Each row has a class, written after it.
[ 152  125 -333  642  239 -135  288 -197  121  181 -134  225 -217 -189
  169    2 -126  239  -93  209 -197  163 -165  376  273  485  -17  -63
    3  432  198 -307  603 -254 -101 -141   42 -170]  Q665
[  18  239   72  476  142 -202    0 -202  258    8 -202  182 -255   29
  299 -176 -329  251   91 -110  109  -35  -29  204  204  -47   94  -38
 -137  397  282  -70  556  -30   15   75   94 -124]  Q826
[  57  -12  152  173  -35  -49  -74  240 -205 -141 -358   90 -441  -87
  -60 -256  277 -197 -229  388  294  184   74  -75 -212 -219 -191 -223
  199  -15  -42  -37 -156  -93   11 -155  119 -180]  Q40
[-304  211 -536  334  121   27  241  -96   74  -27  268   34  758 -124
   85  231   85   -5    5  160 -289 -166 -409  102   52  510 -187  132
  295  154 -222 -158 -400 -239 -263   66  309  217]  Q179
[ 173 -353 -503  -49  265 -177    2  -44   25 -224 -169  227 -611  346
 -160  -82  165  -36 -228   49  -77   36   85   88  328  448 -145  -89
 -132 -149  179  198  213   35 -317 -415 -587 -269]  Q862
[-357  142 -376  293  148  -16   -3  -99   99  -52   52  -48  489  206
  165  213   23  -81   15  132 -171 -377  -25  111   -9  306   13   94
  148 -139  -29 -244 -317 -131 -262   78  175  141]  Q179
[  59  188 -280  603   89  -75  200  -91  107  129 -163  195   76   65
  153    7 -138  145  -62  171  173   93 -319  152  204  202   99   30
   12  322   91 -118  380  -88   36 -184   90 -145]  Q179
[  25  -15  405  117   37  -40  110   99 -312 -186 -431  248 -732   -3
   75 -370  315  -80 -230  349  169  173  357  121  -84 -333 -164 -241
  119 -109  230   36   73 -124   12 -147  -40 -235]  Q844
[ 311  246 -377  463   73 -190  148 -245  317   77 -334  190 -295  -85
  146 -200 -126  253 -125   20  -63  270 -203  295  341  126   40 -132
   60  330  172 -101  499 -157  -30 -181  169  -86]  Q665
[-371  213 -155   37  114   38    7  -23 -139  -97  283  147  471 -122
   68  204  -61 -178  156  117 -299 -177  -40  114 -146  310   70  -53
  142  -18 -291    2 -288 -300   15  185  335  -19]  Q862
[  32  -14 -272  404  139 -183   91   12  295  190  -36  459 -340  121
  141   53 -316  169  -80   38 -171   96  -76  124  395  425   79  158
 -132  352  -39  161  365 -259   71 -237   -9 -282]  Q179
[ 143   26  178  310 -146   -6   65  367  -94   75 -578  176 -681 -225
  -83 -347  301  -80 -361  581  321  477   88   80 -206 -220 -229 -321
  243   14   19  -85  141 -361  178 -299   40 -407]  Q179
[ -10  240  157  541   -7 -155  135 -160   36    5 -241  252 -382  -99
  151  -58 -195  192  -56  229   38  228 -111  322   40   70   18 -110
   32  388   69  -19  556 -182  268 -117  -39 -264]  Q417
[  72   40   25 -230 -217  165 -207   31  199 -120  -47 -642  -40   15
 -278  274   30   49 -190  -68 -474  -27  360  103   78  -35  -18  -59
 -111  -94 -357 -218   35  -88 -125  144 -272  112]  Q189
[-448  102  -69  231  -10   59 -141 -113 -129 -198  320   21  497  177
    5  414  -73 -189  148  127 -172 -399  211   84 -197  118   93    8
  148 -100 -182 -122 -167 -108  -36  255  200  212]  Q826
[-268  -77 -416  213   87  -34  -62 -206  174  118  147  -11  308   12
  111  249   25   17  -13   -3 -421 -130 -116  114   71  376  -85   36
  147 -108   73 -177  -53 -260 -459    4  168   93]  Q474
[-156  148 -231  291  208  -49  194  -57  131  144  127   48  300  -65
  306  113 -125   53  136  115 -169 -179  -73   -3  212  317 -150  -82
   53  141  243 -272  -65 -191 -307  142  171  134]  Q189
[-118  170  187  -25   43  -17   26  -54  -15 -301  192  145  361  579
 -151  101  262 -273  -65 -104  294 -569   61 -251  275   40 -168   39
  -35  -75   -6  122 -128   49 -450  134  -32  400]  Q474
[-236  303 -365  361  136 -128  144 -138  120  -44  394  265  632   33
  187  186  -56  -26  137    3 -370 -213 -308  143   91  507  -63   32
  285  349 -155  -91  -82 -250 -119  159  333  117]  Q499
[ 238   92 -281  584   27 -264  -29  -34  307    0 -203  116 -421   85
  173  -16 -223  157  -75  -19   86   51 -164  138  289  157  -21 -134
   32  468  160  -38  650 -193  -13 -155  -52 -139]  Q417
[  42  235   52  567  142 -199  165 -186   70   17  -65  405 -216  -40
  182  -61 -233  307  -38  119 -221   56  -67  327  227  337  108  -22
   21  333  148 -111  572  -63  -12 -110  -34 -134]  Q474
[   5  112 -117 -195 -194   28 -149 -212   36 -328   14 -644   94  -62
 -100   14  209  -19  -85 -162 -145   82  318  322  -24 -157  -47 -145
   91  -32 -187 -334    4   60  107  264  -88  285]  Q499
[ 140   76  160  195  204 -125  101 -359  -60 -321  -11    5  182  272
 -123 -180  224  -91  -55 -108  475 -378 -183   19  167  130 -148  -38
  120   46  302  -31  194  274 -456  -30  -84  482]  Q40
[ 149  217  -94   10  258    1  205 -544 -184 -363   87  -63  485  222
  -73 -178  319 -255   16  -60  442 -475 -341 -102  -36  149  -47 -148
  274  -32  183 -124  -65  293 -605   76  167  580]  Q844
[-182 -190 -109  -49  299  -71 -152 -549 -169 -406 -276   97 -606  452
  -87  -97  315 -247 -302  115   46 -268  140  160  -38  200 -288 -136
  -22 -360  188   -8  145  175 -292 -224 -314  -90]  Q665
[ 124 -184  168  284   68  -39   70  280 -301  -78 -509  197 -899 -122
  -42 -176  218 -156 -274  578  166  317  206  -60 -207 -164 -165 -257
  202   -5   69   50  161 -341  -21 -362 -118 -425]  Q844
[ -46  228  593  103 -182   51  -66   18 -395 -354 -285  -11 -153  259
 -118 -307  261 -261 -214  405  578 -188  210  -98 -391 -530 -102 -301
  260  -88   70  151  -55  153  -46   12   96   83]  Q826
[ 156   -9  301  131  229  -25   65 -347  -97 -340   93   38   52  242
 -127   30   87 -141  -27   43  223 -486   46 -102  105  137  -43 -105
   86   41  184  -42  304  217 -583   38  -47  429]  Q665
[ 281   48 -156  -42 -144  -58  -98   57   14 -112 -247 -629 -101 -238
   12  -61  105  -26  -36  -14 -235  307  217  273 -168 -182  217 -378
  161 -101  -31 -367   25  -57  116  106 -124   22]  Q499
[  29  -13  -37 -166 -138 -103 -166   14  255 -201 -144 -259 -299  245
 -102  -15  273  -80 -142  -92 -150   29  547  218  242 -112 -135 -219
  -57 -152   90 -236  234 -165 -102  144 -275    1]  Q499
[-139  173 -364  252  104    1    1    9   21    3  232  137  480  111
  158  215  -50 -119  173  225 -141 -273 -115  123  -22  390   45  -79
  228  110  -60  -71 -109 -176 -122  110  229  -44]  Q40
[ -27 -102  -37   21  150 -282 -120 -315   75 -231 -312  208 -732  490
   25  -87  259 -195 -212   67   46    5  159   37  180  135 -278 -246
  -29  -35  204  141  293  -64 -193 -183 -415 -207]  Q844
[-100   60  -62  408  203   31  207  297  -76    1   75  149  298  -29
  110  111 -154   87   52  255  -83 -305 -200   76  -26  279 -107  -20
  197   14  109  -49  -62  -85 -220  -45  231   46]  Q862
[  68  174  165  166  231  -92   84 -256 -164  -96   81  -74  368  199
 -110 -105  146 -115  -76  -49  275 -350 -171 -168   60  141  -70  -45
   83   28  144  -76   44  225 -479   33  103  539]  Q679
[ -11   30  333  221  -51  -60   66  158 -232 -190 -348  223 -616   82
 -127 -351  280 -177 -238  413  192   42  296   27  -92 -400 -315 -224
  167    0  137   59   42 -178   -6  -88    3 -171]  Q844
[ 113 -151 -440   80  278 -325  -29 -347  128  -82 -209  234 -587  412
   89 -117  276 -203 -208  -60   99   96  112   44  305  394 -226 -215
   25   84  272  -18  324 -181 -182 -263 -424  -99]  Q179
[-318   81 -103   54   87   84  -36 -137   91   41  210 -141  431  -63
   61  352 -204 -146  190   76 -394 -233   57  125 -137  203   91  -66
   61   71 -212 -176 -138 -322  -61  252  278   16]  Q179
[   2   39   38  294  136  -15   94 -220  -90 -150  184  -21  321  198
 -177   31  259 -179  -78   56  285 -316 -162  -74   58  259 -188   -5
  153   51   44  -86   79  101 -448   80  -30  450]  Q844
[ 148  147 -124   27  164  -59  102 -197   21 -192  247 -152  545  388
 -198   12  139 -207    7 -239  387 -556 -371 -408  224   26 -191   55
   46   21   61   -3 -110  269 -541  125  127  689]  Q189
[ -42   57 -131 -327 -146  139   42  -53  110 -288   27 -536  106    2
 -280  105  238  -97 -109  -72 -244 -132  471  210   76 -163  -98  -21
    2 -315 -138 -328 -215  -85 -185  270 -217  342]  Q862
[  28   98   43  447  207 -138   88 -241  275   96   34  311 -460  -83
  179   73 -335  224  -99  -81 -192   74 -148  114  380  410  -23  162
 -167  484  -52  -15  599 -156   86  -71  -11 -137]  Q189
[ 125   99   39  228   75  -40 -119 -349   40 -203   63 -211  227  346
 -187   20  124 -221  -23  -64  393 -410 -152 -146  -14  -65 -112  -88
  136  120    3   10   94  207 -359  151  130  521]  Q844
[ 211  164 -229  394  108 -133  141 -133  142   58   72  -20  -93 -271
    9  127 -420  257   68   92 -153    7 -330  141  293  407   24   88
    2  594  -96  -81  558 -129   60  -81   68  -35]  Q474
[ 177  -84 -140  373  201 -157  174   70  297  164 -153  347 -509  -65
  146   59 -341  247  -72   78 -192   93  -97  114  368  396   63   62
 -136  288  107   62  527 -209  -15 -256  -81 -311]  Q179
[  43 -188 -167 -125  189 -106 -224  -23  262 -114 -139   26 -665  324
 -151   47  -88 -186 -113  -13  -93 -236  389  -79  292  290 -140  -77
 -333   42   40   61  163  -69  -94  -29 -411 -248]  Q826
[  24 -147  -53  240  116 -301 -195  -97   -5   13 -187  126 -482  304
 -161   92   25 -106  -98  169  -20  108  247  -15   40  120 -134 -210
  -12   15  173   41  507  -99   66 -182 -386 -140]  Q665
[ 134   60 -326 -195 -226 -132 -125  -11  142 -215   45 -636  211  161
  -89  163   57 -110   15  -41 -309   -9  228  136   -4   -4  177 -259
  118  -15 -134 -169 -126  -46 -121  190 -313  139]  Q474
[  71 -135    5 -392 -126   99 -110  -59   31 -264  -62 -743 -232 -122
 -241  140   80 -188  -90 -106 -336  133  407  152  -99 -300    4 -223
  -45 -314 -242 -285 -152    8   19  265 -238  190]  Q862
[ 218  -73 -225  -97  118 -145  -83  -91   95 -141  125 -391  -81   64
  -50    0  183  -24   41  -91 -185 -161  314  122  205   46 -147  -67
  119  -22  158 -409  118  112 -177  188 -196  361]  Q679
[ 158  129   94  -44  157  -19    2 -389  -28 -445   69  -64  177  427
 -206 -169  375 -290 -199 -267  354 -341 -186  -93  197   34 -173  -81
  154  -64  -21   73   64  228 -442   37  102  526]  Q499
[  31   88  216 -119   37   17   23  -72 -140 -345   27  -63  251  375
 -240  -34  201 -298  -97   -7  428 -391  -71 -233 -122  -14   15 -142
   39 -113  -61   87  -96  176 -397   31  -17  302]  Q417
[  21  107   94 -132  308   60   84 -322 -123 -241   70   11  313  335
  -73   22  224 -157 -100 -139  261 -616 -169 -262  322  239 -183  123
  -28 -172  132   60 -111  242 -681  -36   94  525]  Q862
[ -47  288  211 -365  -53  -70   -1 -411 -168 -484    0 -171  375  445
 -103 -202  249 -298   -7 -268  379 -289 -162  -72 -188 -223  151 -258
   16 -237  -96  112 -141  336 -332  196    2  344]  Q844
[  78  116 -244  436  142 -171   49 -118  289  166 -148  119 -222  -72
  235   10 -280  132  -19 -112  -74  158 -121   33  328  231   49   49
 -108  353   72    7  243 -191   77  -97   17  -67]  Q499
[ -49    1   37  -56  247  -31   41 -383   69 -217   45  -23  114  567
  -51    4  144 -181  -48 -215  453 -629  -11 -161  361  113 -234   87
 -165  -78  299   -6   69  198 -612    9 -105  485]  Q679
[  88 -107 -219 -178  109 -175  -59  -74  -44 -202 -303  283 -701  352
 -172  -42  181 -145 -237   91   15   92  226   38   97  198  -41 -156
 -149 -120   31  247  298 -112   20 -330 -479 -428]  Q40
[  73   96  151    3  168   29  102 -246  -18 -292  120  -40  170  245
 -154  -24  192 -169 -123  -76  255 -495   25 -117  173  122 -145   27
   60  -19   68  -61   22  138 -548   93   32  513]  Q862
[-285  117 -243  200  232  -38   25  -27  220   27  436   86  493  -10
   98  276 -276 -115  255   25 -284 -447  -47  -59  115  405 -166   47
   77  290 -164 -198 -170 -219 -173  332  362  223]  Q179
[-184 -117  131   41   94   46  -11 -347 -257 -199   -9  -84  255   96
 -158   -3  370 -106 -230  -94  171 -177 -169  -42  -67   18 -171   -6
   81 -344  171   34  -33  173 -532 -104   40  383]  Q862
[ 201   33 -229  -98 -162   43 -210 -105  178 -137   58 -636   35  -44
 -203  132  108 -110 -157 -178 -202  -41  326  103   89  -45   24 -110
  104  -41 -169 -237   52  -35  -32  213 -115  367]  Q862
[-358  161 -122  123  252   61   11 -177  -21  -26  314  -23  508  -22
  137  304 -172  -82  183   -9 -174 -432    5  -63  102  313 -152   71
   46   68  -15 -221  -87 -114 -211  239  281  284]  Q862
[ 246  190  142  -10   61   41  182  -72  -92 -186 -161 -278  200  141
 -130 -151   50  -69  -70  -42  339 -265 -281 -118   19 -221   -5 -123
   47   34   78  -90   95  159 -422  -37  133  301]  Q679
[-271  113   17  340  242  133  215 -146  135  174  143  187  389 -138
  124  275    6  102  127  178 -431 -292 -130  248  133  328 -313  145
  120  127   80 -251  -60 -340 -299  143  337  121]  Q665
[-250   20 -355  418  292  -11  231   95  140  155  284  369  398  -75
  190  180  -24   67   26  213 -323 -169 -152   46  198  670 -187  133
  175  161   22 -248  -61 -275 -344    2  196    8]  Q179
[ 239 -251 -345 -173  -76  -35  -12   96  253    0   17 -443 -115  -51
 -190  146   89   66 -141 -133 -426  141  379  235  343  175  -58  -79
  -37  -12   10 -107  109 -246 -181   16 -198  152]  Q665
[-237  159 -208  199   21  -59   51  158   34   23  264  -26  496  225
  135  294  -54 -167  122  102  -51 -308   71  -21  -37  134  -16  -77
  128  103  -44 -175 -201 -192  -57  227  237  180]  Q679
[ -25 -345 -371   19  247 -253 -161 -229   65 -152 -243  160 -626  303
 -107  -74  103  -36 -246  -51 -276   43   66   65  268  313 -195  -79
  -83 -195  247  139  274  -40 -351 -364 -340 -233]  Q826
[ 121  -56  -30 -197  130   49   53 -239  -46 -422  142 -139  180  439
 -241  -55  165 -324  -96 -134  354 -507 -241  -52   21  214   -4  -42
   83 -210 -144  181 -184  262 -495   19   56  435]  Q844
[-333  172 -139  307  160  118  144  265   -8  -29  273  181  544  103
  100  276  -91  -73  191  355  -41 -523   86  -63   93  261 -156  113
   39  127  -91 -193 -291 -174 -195  218  230   66]  Q179
[ 148   99 -123  418  219 -135   52 -120  276   69   14  317 -227   37
  208  -29 -278  169   10 -112   94  -90 -198  169  313  386   64   60
  -89  440   26   60  551 -124   26  -64  114  -96]  Q179
[ 115  160   31   -2   55  -93  140 -218   89 -260   12   66  202  408
 -131  -82  209  -34 -159  -77  233 -406 -236 -167  271  104 -212   35
  113   24  156   95   84  171 -579  -82  -54  368]  Q474
[ -67 -400 -321    2  211 -109 -137 -269  -23  -64 -258  113 -848  249
 -123   66  317 -146 -396    0 -240  230  235  101  301  366 -347  -55
 -181 -118   95   49  250 -217 -131 -376 -516 -286]  Q417
[ -35 -132   14   48  360 -213    5 -230 -185 -213  -61  330 -396  164
  108  -68  218 -106 -118   56 -209  -17  121   71  162  426  -88 -145
   33  -35  214  -15  208  -20 -291 -203 -343 -167]  Q862
[  95 -212 -314   21  157  -89   23  -10  136  -45 -200  281 -562   95
 -203  -57  253  -10 -271  246 -245  149   12   69  372  515 -333  -62
  -26  -59  115  -54  293 -163 -284 -371 -437 -367]  Q417
[  88  -96 -172 -215 -138 -184 -154 -215  139 -254  -99 -614 -195  125
 -125   10  154 -128 -181 -236 -364   73  408  209  115 -114   96 -206
  -27 -194  -40 -220  -28   35  -70  155 -373  221]  Q179
[ 227   42 -136    7 -152  -69  -65   -2   76 -190 -149 -455  -39 -128
 -130  -22  271   -4 -130   76 -238  270  146  242  -38    6    7 -250
  219  -41  -61 -318   95   -6  -70   50 -365   19]  Q40
[-335   98 -234  641  161  -52   58   12  248  119  179  294  383   74
  201  234  -46   74   35   72 -327 -283 -111   30  175  331 -206  150
   65  256   87 -179 -107 -259 -385  137  191   60]  Q826
[ -13  169  419   21  -91   28   -3  125 -245 -294 -387  273 -608  119
 -123 -280  397 -279 -326  484  108   32  327   -2 -103 -285 -246 -288
  241 -102    0  138   14 -250   -7 -117  -13 -301]  Q826
[ 109 -321 -578  217  299 -254  -38 -297  129  114 -301   66 -587  183
  -50 -117  194  -29 -291   33 -161  299 -128   -1  311  317 -344 -106
  -63    9  277  -20  267  -39 -245 -374 -384 -194]  Q179
[ -24   95  -69  303  229   34  224  -91   97  193 -154  250 -196 -323
  106 -106 -288  392 -129   80 -223   27 -328  234  265  507  -81  207
 -173  287   49  -60  315 -103 -119 -254  175 -231]  Q417
[-195   72    1  -24  112 -106  -23 -480 -108 -293  108  -29  317  354
  -60  -91  501 -296 -202 -288  303 -308 -348 -128  101   95 -294   36
  144 -132   39  113 -102  103 -485   54  151  471]  Q844
